Below is a small trained network, with its code and all its weights. Each question gives an input and a class and asks what happens when units are switched off, that is, made to give their printed mean instead of their output.

import numpy as np


def w(rows, s, z=0):
    codes = np.array(rows[::2]) - 128.0
    scale = np.full(codes.shape[1], s)
    scale[-1] = z or s
    return codes * scale


def f(y):
    return y / 2 * (1 + np.tanh(0.7978845608 * (y + 0.044715 * y**3)))


def log_softmax(a):
    a = a - a.max(-1, keepdims=True)
    return a - np.log(np.exp(a).sum(-1, keepdims=True))


def net(x, mask):
    res = np.array(x, float).reshape(1, 7) / 4 @ E
    y = f(res @ A[0][:, :-1].T + A[0][:, -1])
    res = res + np.where(mask, y, B[0][:, -1]) @ B[0][:, :-1]
    return log_softmax(res[-1] @ U[:, :-1].T + U[:, -1])


A, B = {}, {}
E = w([
[130,125,74,65],'x0',
[98,150,61,173],'x1',
[56,137,131,174],'x2',
[97,114,62,37],'x3',
[158,97,4,171],'x4',
[217,48,112,131],'x5',
[28,22,157,138],'x6',
],0.0036)
A[0] = w([
[117,142,152,113,185],'n1',
[131,117,143,134,128],'n2',
[92,195,174,93,216],'n3',
[79,119,131,128,224],'n4',
[189,129,71,84,134],'n5',
[106,86,122,137,141],'n6',
[131,109,125,120,101],'n7',
[196,155,171,161,125],'n8',
[93,170,113,101,201],'n9',
[122,132,86,142,188],'n10',
[105,143,92,151,218],'n11',
[141,131,103,209,202],'n12',
[155,139,110,140,137],'n13',
[196,148,129,169,148],'n14',
[138,149,173,130,170],'n15',
[143,117,126,113,94],'n16',
[80,74,175,111,194],'n17',
[150,159,146,115,138],'n18',
[85,67,177,111,178],'n19',
[108,82,137,117,138],'n20',
[76,192,104,100,201],'n21',
[194,166,229,151,145],'n22',
[51,162,153,77,252],'n23',
[103,130,85,167,226],'n24',
[149,151,191,127,171],'n25',
[87,41,129,132,134],'n26',
[151,133,133,117,95],'n27',
[116,140,102,174,216],'n28',
[105,75,162,118,155],'n29',
[101,114,75,173,217],'n30',
[100,91,147,99,176],'n31',
[143,128,78,149,156],'n32',
[251,108,58,37,133],'n33',
[144,130,101,154,156],'n34',
],0.011,0.0027)
B[0] = w([
[119,150,142,116,155],'n1',
[141,132,135,122,129],'n2',
[80,170,167,94,201],'n3',
[130,167,129,161,179],'n4',
[111,92,63,125,189],'n5',
[156,133,113,144,142],'n6',
[139,129,113,123,121],'n7',
[143,78,150,83,160],'n8',
[83,148,119,136,174],'n9',
[116,110,123,163,169],'n10',
[106,120,137,171,182],'n11',
[134,89,175,169,191],'n12',
[124,98,125,134,143],'n13',
[140,67,141,118,169],'n14',
[126,132,161,100,155],'n15',
[133,126,110,115,120],'n16',
[181,187,127,144,189],'n17',
[111,118,132,98,140],'n18',
[187,184,123,139,184],'n19',
[159,148,108,130,142],'n20',
[61,150,118,141,190],'n21',
[147,92,186,58,196],'n22',
[87,209,145,138,222],'n23',
[116,117,143,186,192],'n24',
[131,132,169,85,166],'n25',
[191,143,92,149,166],'n26',
[127,119,118,110,121],'n27',
[115,113,157,170,181],'n28',
[174,162,122,125,158],'n29',
[128,112,138,197,197],'n30',
[152,171,113,131,160],'n31',
[127,90,121,162,167],'n32',
[101,96,3,90,253],'n33',
[129,99,134,149,153],'n34',
],0.043,0.0039)
U = w([
[135,35,126,185,93],'0',
[86,132,136,182,156],'1',
[148,163,157,70,66],'2',
[136,156,181,156,254],'3',
[221,162,93,139,71],'4',
[107,74,3,97,122],'5',
[37,166,137,104,122],'6',
[147,39,189,33,111],'7',
],0.0043,0.0032)

Each question gives the input, the list of numbers given to net, and the class t.
The units are the neurons (one row each of A and B). Each row of codes is followed by its name. A weight is (code - 128) times the scale printed after its matrix; where a second scale follows, it is the last column's (A, B and U).
mask holds one flag per neuron, in row order. A switched-off neuron (its flag False) gives its mean, the last column of its row in B, instead of its output. The means were averaged over made-up inputs and are rounded, as every weight is.
A unit's drop is (log p(t) with every unit on - log p(t) with that unit switched off) / (log p(t) with every unit on - log p(t) with every unit switched off).
The circuit of an input: a set's keep is (log p(t) with only the set's units on - log p(t) with every unit switched off) / (log p(t) with every unit on - log p(t) with every unit switched off). Starting from the 12 units with the biggest drops (on a tie, the unit counted first), units are removed one at a time, each time the one whose removal leaves the highest keep (on an exact tie, the one counted first), for as long as the keep stays at least 0.8.
units of the circuit, in order: the units of the circuit, biggest drop first
most important unit: the unit with the biggest drop
k most important neurons: the k neurons with the biggest drops, biggest first
drop of u: that unit's drop, to one decimal
input [6,-2,-3,8,-4,6,5], class 4: 2 most important neurons : (n19, n17)
input [2,6,5,-3,-2,-7,-6], class 6: units of the circuit, in order : (n3, n21)
input [-5,2,-5,2,-5,3,0], class 7: most important unit : n22
input [4,-8,7,5,-6,-1,-2], class 6: units of the circuit, in order : (n23, n3)
input [-5,8,7,-7,-2,-1,-2], class 0: units of the circuit, in order : (n12, n23)
input [5,8,2,-1,-8,-3,8], class 3: units of the circuit, in order : (n33, n17)
input [-3,1,4,-8,2,0,1], class 0: units of the circuit, in order : (n23, n12)
input [5,5,1,-1,8,2,-7], class 5: 2 most important neurons : (n33, n5)
input [2,4,-5,-2,-3,7,3], class 5: 2 most important neurons : (n33, n23)
input [7,-6,2,-7,-1,7,-8], class 7: 2 most important neurons : (n22, n8)
input [6,-3,0,-3,4,8,3], class 5: drop of n33 : 0.3
input [-5,-5,-7,3,2,2,-4], class 5: drop of n33 : 0.7
input [4,-5,5,6,-3,8,1], class 4: drop of n17 : 0.2
input [-5,-6,-8,5,1,1,1], class 5: units of the circuit, in order : (n33)
